Below is a small trained network, with its code and all its weights. Each question gives an input and a class and asks what happens when units are switched off, that is, made to give their printed mean instead of their output.

import numpy as np


def w(rows, s, z=0):
    codes = np.array(rows[::2]) - 128.0
    scale = np.full(codes.shape[1], s)
    scale[-1] = z or s
    return codes * scale


def norm(h):
    return h / np.sqrt((h * h).mean(-1, keepdims=True) + 1e-5)


def f(y):
    return y / 2 * (1 + np.tanh(0.7978845608 * (y + 0.044715 * y**3)))


def log_softmax(a):
    a = a - a.max(-1, keepdims=True)
    return a - np.log(np.exp(a).sum(-1, keepdims=True))


def net(x, mask):
    res = np.array(x, float).reshape(1, 7) / 4 @ E
    u = 0
    for l in range(4):
        y = f(norm(res) @ A[l][:, :-1].T + A[l][:, -1])
        res = res + np.where(mask[u : u + 5], y, B[l][:, -1]) @ B[l][:, :-1]
        u += 5
    return log_softmax(norm(res)[-1] @ U[:, :-1].T + U[:, -1])


A, B = {}, {}
E = w([
[127,129,128,128,130,129,129],'x0',
[126,127,128,128,126,129,128],'x1',
[132,131,130,128,130,127,125],'x2',
[127,127,131,127,129,127,130],'x3',
[155,91,84,60,159,139,135],'x4',
[163,102,173,165,140,250,152],'x5',
[82,46,66,180,199,116,84],'x6',
],0.015)
A[0] = w([
[152,184,135,62,96,4,145,122],'0.n0',
[129,129,117,70,146,117,138,118],'0.n1',
[144,150,206,163,105,148,173,68],'0.n2',
[85,195,126,88,81,76,132,3],'0.n3',
[117,124,77,136,128,11,62,40],'0.n4',
],0.011,0.0044)
B[0] = w([
[171,15,91,172,120,170,20,254],'0.n0',
[139,106,42,106,121,152,156,150],'0.n1',
[206,240,86,149,82,73,119,190],'0.n2',
[111,37,131,179,175,170,55,182],'0.n3',
[6,175,191,58,155,135,197,222],'0.n4',
],0.011,0.009)
A[1] = w([
[191,139,117,44,118,163,168,76],'1.n0',
[159,72,85,234,132,140,100,112],'1.n1',
[56,115,210,254,95,81,64,134],'1.n2',
[108,90,116,180,146,185,67,154],'1.n3',
[99,75,93,185,150,101,47,1],'1.n4',
],0.012,0.0032)
B[1] = w([
[21,95,219,113,131,213,175,170],'1.n0',
[155,145,184,35,72,88,21,237],'1.n1',
[46,115,249,134,188,163,75,235],'1.n2',
[231,194,78,123,97,43,69,254],'1.n3',
[151,140,165,78,102,162,210,233],'1.n4',
],0.011,0.009)
A[2] = w([
[58,7,105,59,124,125,91,215],'2.n0',
[65,116,8,81,216,39,231,22],'2.n1',
[236,91,107,21,118,143,154,80],'2.n2',
[177,207,108,254,86,106,185,3],'2.n3',
[16,125,132,194,223,21,152,14],'2.n4',
],0.01,0.0051)
B[2] = w([
[207,198,93,168,138,159,168,255],'2.n0',
[205,202,166,115,174,3,165,175],'2.n1',
[24,72,53,136,123,149,185,201],'2.n2',
[130,152,90,209,85,161,163,154],'2.n3',
[114,72,179,118,82,197,187,171],'2.n4',
],0.014,0.0098)
A[3] = w([
[61,146,143,82,149,172,173,35],'3.n0',
[148,117,146,101,133,90,58,127],'3.n1',
[167,119,84,107,147,125,167,54],'3.n2',
[110,70,3,110,115,121,111,3],'3.n3',
[119,119,92,74,137,179,131,185],'3.n4',
],0.021,0.0044)
B[3] = w([
[35,55,117,86,191,157,63,194],'3.n0',
[126,162,137,157,180,40,70,238],'3.n1',
[199,152,74,90,81,63,92,187],'3.n2',
[102,35,23,248,25,149,242,250],'3.n3',
[72,67,134,187,135,108,167,209],'3.n4',
],0.016,0.011)
U = w([
[160,172,190,136,169,43,26,149],'0',
[18,64,200,41,194,198,164,236],'1',
[126,47,23,203,56,97,185,162],'2',
[206,177,77,2,203,22,208,6],'3',
[196,222,194,184,30,221,194,2],'4',
],0.022,0.0085)

Each question gives the input, the list of numbers given to net, and the class t.
The units are the neurons (one row each of A and B). Each row of codes is followed by its name. A weight is (code - 128) times the scale printed after its matrix; where a second scale follows, it is the last column's (A, B and U).
mask holds one flag per neuron, layer by layer. A switched-off neuron (its flag False) gives its mean, the last column of its row in B, instead of its output. The means were averaged over made-up inputs and are rounded, as every weight is.
A unit's drop is (log p(t) with every unit on - log p(t) with that unit switched off) / (log p(t) with every unit on - log p(t) with every unit switched off).
The circuit of an input: a set's keep is (log p(t) with only the set's units on - log p(t) with every unit switched off) / (log p(t) with every unit on - log p(t) with every unit switched off). Starting from the 12 units with the biggest drops (on a tie, the unit counted first), units are removed one at a time, each time the one whose removal leaves the highest keep (on an exact tie, the one counted first), for as long as the keep stays at least 0.8.
units of the circuit, in order: the units of the circuit, biggest drop first
most important unit: the unit with the biggest drop
k most important neurons of layer l: the k neurons of layer l with the biggest drops, biggest first
drop when u is switched off: that unit's drop, to one decimal
input [-3,-5,5,6,-7,3,-3], class 4: most important unit : 0.n2
input [-6,-4,-5,-1,3,-8,5], class 3: units of the circuit, in order : [2.n1; 0.n4]
input [4,5,-7,3,-3,0,-8], class 0: 3 most important neurons of layer 0 : [0.n0; 0.n3; 0.n4]
input [1,-1,1,-7,0,5,0], class 4: 3 most important neurons of layer 0 : [0.n4; 0.n3; 0.n0]
input [4,-1,3,-3,-8,4,-1], class 4: 3 most important neurons of layer 0 : [0.n0; 0.n2; 0.n3]
input [-7,-2,-2,5,-7,1,-1], class 4: 2 most important neurons of layer 0 : [0.n0; 0.n2]
input [-2,-7,3,0,8,-7,1], class 3: 2 most important neurons of layer 1 : [1.n1; 1.n3]
input [5,-3,3,6,0,3,-5], class 4: 2 most important neurons of layer 0 : [0.n2; 0.n4]
input [2,0,-7,4,8,1,-1], class 1: 2 most important neurons of layer 0 : [0.n0; 0.n3]
input [-8,-1,4,-8,6,-1,1], class 3: 2 most important neurons of layer 1 : [1.n1; 1.n2]
input [6,-5,-2,-7,-3,1,2], class 0: drop when 0.n4 is switched off : 1.0
input [-8,8,-4,-2,-1,-5,-3], class 0: drop when 0.n0 is switched off : 0.7
input [-5,-2,-3,-6,8,-4,3], class 3: drop when 2.n1 is switched off : 1.2
input [-6,7,1,7,0,-8,0], class 0: units of the circuit, in order : [3.n3]
input [1,-6,-1,6,1,-8,8], class 3: 2 most important neurons of layer 2 : [2.n1; 2.n0]
input [1,6,7,1,6,-5,1], class 3: 2 most important neurons of layer 2 : [2.n1; 2.n0]
